Below are the code and all the weights of a small trained network. Each question names an input and a class and asks about switching units off, where a switched-off unit gives its printed mean instead of its output.

import numpy as np


def w(rows, s, z=0):
    codes = np.array(rows[::2]) - 128.0
    scale = np.full(codes.shape[1], s)
    scale[-1] = z or s
    return codes * scale


def norm(h):
    return h / np.sqrt((h * h).mean(-1, keepdims=True) + 1e-5)


def f(y):
    return y / 2 * (1 + np.tanh(0.7978845608 * (y + 0.044715 * y**3)))


def log_softmax(a):
    a = a - a.max(-1, keepdims=True)
    return a - np.log(np.exp(a).sum(-1, keepdims=True))


def net(x, mask):
    res = np.array(x, float).reshape(1, 4) / 4 @ E
    u = 0
    for l in range(2):
        y = f(norm(res) @ A[l][:, :-1].T + A[l][:, -1])
        res = res + np.where(mask[u : u + 7], y, B[l][:, -1]) @ B[l][:, :-1]
        u += 7
    return log_softmax(norm(res)[-1] @ U[:, :-1].T + U[:, -1])


A, B = {}, {}
E = w([
[126,243,128,134,173],'x0',
[60,92,163,68,254],'x1',
[20,147,21,162,108],'x2',
[112,139,118,56,85],'x3',
],0.0088)
A[0] = w([
[99,64,156,251,170,12],'L0N0',
[167,76,175,66,130,176],'L0N1',
[108,118,66,215,115,1],'L0N2',
[109,36,170,193,119,30],'L0N3',
[160,108,145,155,90,162],'L0N4',
[53,95,63,145,130,125],'L0N5',
[85,53,117,90,194,160],'L0N6',
],0.013,0.0056)
B[0] = w([
[229,144,201,252,146,173],'L0N0',
[182,142,202,188,159,233],'L0N1',
[173,115,69,193,170,166],'L0N2',
[124,137,196,126,46,174],'L0N3',
[148,67,85,112,129,193],'L0N4',
[101,62,89,169,124,233],'L0N5',
[89,123,129,25,170,254],'L0N6',
],0.011,0.0064)
A[1] = w([
[183,206,76,153,59,174],'L1N0',
[84,149,101,195,134,130],'L1N1',
[150,167,213,78,222,108],'L1N2',
[41,212,147,119,235,185],'L1N3',
[44,91,76,92,205,1],'L1N4',
[163,164,112,58,26,15],'L1N5',
[55,5,196,88,54,88],'L1N6',
],0.013,0.0063)
B[1] = w([
[68,182,197,93,123,217],'L1N0',
[206,174,132,3,106,166],'L1N1',
[180,178,80,83,69,249],'L1N2',
[182,105,80,102,201,254],'L1N3',
[64,63,103,196,166,190],'L1N4',
[74,164,175,191,182,140],'L1N5',
[115,215,111,147,242,191],'L1N6',
],0.013,0.0084)
U = w([
[73,229,203,173,162,75],'0',
[77,69,38,121,218,114],'1',
[104,177,157,56,69,19],'2',
[231,188,110,55,172,254],'3',
[96,108,69,184,2,15],'4',
[231,34,163,225,95,135],'5',
],0.018,0.0054)

Each question gives the input, the list of numbers given to net, and the class t.
The units are the neurons (one row each of A and B). Each row of codes is followed by its name. A weight is (code - 128) times the scale printed after its matrix; where a second scale follows, it is the last column's (A, B and U).
mask holds one flag per neuron, layer by layer. A switched-off neuron (its flag False) gives its mean, the last column of its row in B, instead of its output. The means were averaged over made-up inputs and are rounded, as every weight is.
A unit's drop is (log p(t) with every unit on - log p(t) with that unit switched off) / (log p(t) with every unit on - log p(t) with every unit switched off).
The circuit of an input: a set's keep is (log p(t) with only the set's units on - log p(t) with every unit switched off) / (log p(t) with every unit on - log p(t) with every unit switched off). Starting from the 12 units with the biggest drops (on a tie, the unit counted first), units are removed one at a time, each time the one whose removal leaves the highest keep (on an exact tie, the one counted first), for as long as the keep stays at least 0.8.
units of the circuit, in order: the units of the circuit, biggest drop first
k most important neurons: the k neurons with the biggest drops, biggest first
k most important neurons of layer l: the k neurons of layer l with the biggest drops, biggest first
input [-2,-6,-4,4], class 5: units of the circuit, in order => [L1N2]
input [0,-2,3,4], class 2: 2 most important neurons of layer 0 => [L0N6 L0N4]
input [2,4,0,3], class 1: 3 most important neurons => [L1N4 L0N0 L0N6]
input [0,-3,-8,6], class 5: 3 most important neurons => [L0N6 L0N1 L1N6]
input [8,-5,-7,-1], class 0: 4 most important neurons => [L0N6 L1N0 L1N3 L1N1]
input [0,-7,7,7], class 2: 2 most important neurons of layer 1 => [L1N0 L1N1]
input [-8,2,1,-5], class 0: units of the circuit, in order => [L1N6 L0N3]
input [0,-4,7,-8], class 5: 4 most important neurons of layer 0 => [L0N0 L0N2 L0N5 L0N6]
input [4,-5,7,7], class 2: units of the circuit, in order => [L1N0 L1N6]
input [8,-6,6,0], class 2: 3 most important neurons => [L1N0 L0N6 L1N1]
input [-7,-6,0,0], class 0: 2 most important neurons => [L1N6 L0N0]
input [8,-6,-8,-2], class 0: units of the circuit, in order => [L1N0 L1N3]
input [2,0,8,-7], class 3: 3 most important neurons => [L1N1 L0N0 L1N4]
input [-4,2,0,-8], class 5: units of the circuit, in order => [L0N0]
input [4,-5,4,3], class 2: 4 most important neurons => [L1N0 L1N1 L1N3 L1N6]
input [6,-8,1,-5], class 0: 4 most important neurons => [L1N0 L1N3 L1N2 L0N5]
input [-2,-1,4,7], class 1: 2 most important neurons => [L0N5 L1N6]
input [-5,-2,-1,5], class 0: 4 most important neurons of layer 1 => [L1N6 L1N2 L1N3 L1N1]
input [3,-7,2,-3], class 2: 2 most important neurons => [L1N0 L1N3]
input [0,-3,8,2], class 4: most important neuron of layer 1 => [L1N3]
input [-2,-6,-6,-2], class 5: 2 most important neurons of layer 0 => [L0N6 L0N4]
input [-5,7,-1,-8], class 3: 2 most important neurons => [L0N6 L1N2]
